Here is a tiny trained network, its code and every weight. The questions are about switching its units off for an input and a target symbol, where a switched-off unit gives its printed mean instead of its output.

import numpy as np


def w(rows, s, z=0):
    codes = np.array(rows[::2]) - 128.0
    scale = np.full(codes.shape[1], s)
    scale[-1] = z or s
    return codes * scale


def f(y):
    return y / 2 * (1 + np.tanh(0.7978845608 * (y + 0.044715 * y**3)))


def softmax(a):
    e = np.exp(a - a.max(-1, keepdims=True))
    return e / e.sum(-1, keepdims=True)


def log_softmax(a):
    a = a - a.max(-1, keepdims=True)
    return a - np.log(np.exp(a).sum(-1, keepdims=True))


def net(x, mask):
    ids = ['ΛΦαβεζηπτ'.index(c) for c in x.split()]
    T = len(ids)
    res = E[ids] + P[:T]
    r = res
    for j in range(3):
        rows = slice(3 * j, 3 * j + 3)
        q, k, v = (r @ M[0][rows].T for M in (Q, K, V))
        z = softmax(np.where(np.tri(T) > 0, q @ k.T / 3**0.5, -1e9)) @ v
        o = O[0][rows]
        res = res + np.where(mask[j], z, o[:, -1]) @ o[:, :-1]
    y = f(res @ A[0][:, :-1].T + A[0][:, -1])
    res = res + np.where(mask[3:27], y, B[0][:, -1]) @ B[0][:, :-1]
    return log_softmax(res[-1] @ U[:, :-1].T + U[:, -1])


Q, K, V, O, A, B = {}, {}, {}, {}, {}, {}
E = w([
[136,174,89,85,193,170,190],'Λ',
[170,111,62,117,106,165,210],'Φ',
[173,103,116,146,64,113,138],'α',
[176,160,168,120,100,89,124],'β',
[205,131,104,125,146,130,202],'ε',
[123,118,160,52,112,145,129],'ζ',
[163,210,107,120,99,134,159],'η',
[39,143,13,248,141,165,93],'π',
[164,67,127,181,214,70,84],'τ',
],0.014)
P = w([
[100,122,150,142,136,116,113],'0',
[109,213,36,8,64,32,159],'1',
[86,71,79,45,138,16,114],'2',
[145,73,254,163,173,216,15],'3',
[105,152,200,202,68,176,196],'4',
[48,65,63,60,131,13,171],'5',
[76,125,206,102,196,71,52],'6',
[87,117,227,206,135,158,130],'7',
[60,97,140,126,140,132,162],'8',
[59,95,142,127,170,88,132],'9',
],0.0076)
Q[0] = w([
[65,113,114,200,80,98,100],'H0',
[120,158,135,40,147,77,190],'H0',
[154,150,156,101,123,218,144],'H0',
[101,171,76,39,104,98,173],'H1',
[175,102,85,215,92,86,134],'H1',
[88,169,191,185,105,234,172],'H1',
[186,114,171,179,130,254,109],'H2',
[83,173,182,183,115,111,164],'H2',
[153,204,132,69,153,87,33],'H2',
],0.011)
K[0] = w([
[81,120,75,122,115,205,103],'H0',
[167,102,186,140,180,134,150],'H0',
[164,116,121,71,134,75,150],'H0',
[108,102,82,183,156,198,46],'H1',
[161,65,184,33,124,134,148],'H1',
[72,80,64,110,137,35,139],'H1',
[98,164,36,70,92,46,137],'H2',
[138,10,154,126,167,98,178],'H2',
[172,166,153,116,64,177,188],'H2',
],0.012)
V[0] = w([
[110,183,141,104,35,206,142],'H0',
[30,79,67,201,170,96,72],'H0',
[140,247,113,208,171,130,105],'H0',
[133,71,79,122,208,148,108],'H1',
[50,166,96,144,110,188,66],'H1',
[86,35,162,71,67,120,120],'H1',
[127,177,178,50,247,77,87],'H2',
[146,183,228,121,52,46,91],'H2',
[176,32,149,206,169,48,68],'H2',
],0.011)
O[0] = w([
[142,118,57,107,26,62,104,54],'H0',
[79,194,140,149,107,248,118,251],'H0',
[201,161,139,211,126,154,80,155],'H0',
[98,82,168,150,195,115,145,171],'H1',
[77,177,193,171,41,102,133,109],'H1',
[48,110,124,28,130,150,99,109],'H1',
[85,224,201,133,200,73,127,139],'H2',
[155,230,68,21,132,130,68,66],'H2',
[142,135,183,85,175,217,117,194],'H2',
],0.011,0.0025)
A[0] = w([
[106,72,183,86,140,71,171,91],'N0',
[109,134,227,140,144,45,150,112],'N1',
[109,143,143,115,187,177,138,116],'N2',
[97,152,47,123,59,126,74,41],'N3',
[75,167,143,106,148,42,133,138],'N4',
[55,142,52,157,109,117,126,1],'N5',
[148,89,99,63,123,158,50,102],'N6',
[38,157,155,101,112,114,135,89],'N7',
[111,154,168,199,106,153,118,20],'N8',
[67,159,138,125,166,199,122,19],'N9',
[119,64,144,153,124,141,158,50],'N10',
[118,116,208,108,171,175,143,176],'N11',
[101,80,118,175,122,159,124,139],'N12',
[135,111,175,135,30,113,18,153],'N13',
[123,123,152,171,141,85,137,61],'N14',
[90,118,2,161,133,125,86,75],'N15',
[133,146,101,110,202,97,121,89],'N16',
[112,123,174,168,116,87,75,184],'N17',
[146,117,151,101,110,171,113,161],'N18',
[181,83,82,85,141,101,207,25],'N19',
[133,75,150,105,174,124,113,96],'N20',
[89,89,19,133,85,115,131,93],'N21',
[103,175,42,145,133,179,72,30],'N22',
[155,166,121,76,142,112,83,12],'N23',
],0.0086,0.0062)
B[0] = w([
[108,70,216,136,201,101,105,192],'N0',
[172,165,53,110,220,117,176,204],'N1',
[121,103,85,133,81,48,48,219],'N2',
[136,82,162,154,124,161,235,159],'N3',
[92,199,160,103,147,77,110,188],'N4',
[214,98,175,120,156,132,255,137],'N5',
[141,167,40,213,183,173,183,170],'N6',
[158,95,189,140,104,241,118,156],'N7',
[179,68,124,39,137,104,179,204],'N8',
[149,83,140,89,114,53,187,232],'N9',
[105,174,227,131,142,153,183,158],'N10',
[120,193,101,174,70,141,65,246],'N11',
[107,183,142,97,131,105,179,189],'N12',
[86,127,167,8,92,183,167,167],'N13',
[122,135,34,96,172,163,100,150],'N14',
[75,184,231,120,59,151,212,161],'N15',
[172,118,123,13,132,96,104,163],'N16',
[115,187,106,111,165,170,112,170],'N17',
[111,137,60,162,200,127,119,167],'N18',
[129,81,202,179,159,167,15,186],'N19',
[109,90,94,191,94,139,74,157],'N20',
[61,89,138,189,32,148,124,178],'N21',
[138,131,211,134,168,102,199,185],'N22',
[166,168,142,141,233,175,127,150],'N23',
],0.0067,0.012)
U = w([
[79,163,76,221,165,107,151,85],'Λ',
[73,86,128,212,111,152,109,95],'Φ',
[86,107,18,132,128,251,132,254],'α',
[232,140,97,72,126,181,128,107],'β',
[239,61,158,144,156,156,116,70],'ε',
[39,132,139,52,129,133,119,72],'ζ',
[179,171,95,162,41,87,131,184],'η',
[137,152,147,161,134,197,154,23],'π',
[87,238,174,253,146,255,36,207],'τ',
],0.0043,0.004)

Each question gives the input, a string of symbols that net reads in full, and the target symbol t.
The units are the heads (3 rows each of Q, K, V and O) and the neurons (one row each of A and B). Each row of codes is followed by its name. A weight is (code - 128) times the scale printed after its matrix; where a second scale follows, it is the last column's (O, A, B and U).
mask holds one flag per unit, heads first, then neurons. A switched-off unit (its flag False) gives its mean, the last column of its rows in O or B, instead of its output. The means were averaged over made-up inputs and are rounded, as every weight is.
A unit's drop is (log p(t) with every unit on - log p(t) with that unit switched off) / (log p(t) with every unit on - log p(t) with every unit switched off).
The circuit of an input: a set's keep is (log p(t) with only the set's units on - log p(t) with every unit switched off) / (log p(t) with every unit on - log p(t) with every unit switched off). Starting from the 12 units with the biggest drops (on a tie, the unit counted first), units are removed one at a time, each time the one whose removal leaves the highest keep (on an exact tie, the one counted first), for as long as the keep stays at least 0.8.
circuit, biggest first: the units of the circuit, biggest drop first
most important unit: the unit with the biggest drop
which heads matter: for each layer, one digit per head in row order, 1 if its drop is at least 0.15 and else 0, layers parted by /
input ζ α ζ α Φ, target ζ: which heads matter	111
input ζ ζ Λ α ε β, target α: which heads matter	011
input Λ τ ζ, target Λ: which heads matter	011
input ε β ζ η α Λ, target η: which heads matter	111
input η π Φ ζ β α η, target η: circuit, biggest first	H0, H1
input Λ Λ π β τ β ζ, target τ: circuit, biggest first	H1, N7, H2
input τ Φ ζ α, target Φ: which heads matter	101
input Φ β α Λ Λ ε, target Λ: circuit, biggest first	H2, N1, H1
input ζ Λ Φ ζ, target Λ: circuit, biggest first	H2, N1
input ζ ζ α Φ η, target α: most important unit	H1
input ζ η β τ ζ β ε β, target β: which heads matter	111
input Λ β α τ, target β: circuit, biggest first	H2, N16, H1
input α ζ α β, target ζ: which heads matter	101
input α ζ Φ, target α: which heads matter	011
input ζ α ε ζ ζ ζ ζ Λ, target ζ: most important unit	H0
input α ζ Λ Φ ζ π ζ, target ζ: circuit, biggest first	H0, H1, N13
input η ε η ε ζ, target η: circuit, biggest first	H2, H0
input η α η ε τ Λ ζ α π α, target τ: which heads matter	100
input π Λ τ α Φ α Λ ε Φ, target τ: circuit, biggest first	N11, H2
input τ π Φ ε τ ζ, target τ: most important unit	N11
input β ε η Λ ζ Φ π ε τ Φ, target τ: circuit, biggest first	N9, N8
input ζ α π η, target α: which heads matter	001
input η ζ Λ α α τ, target α: circuit, biggest first	H2, N6, H1
input η η τ, target η: circuit, biggest first	H2, H1
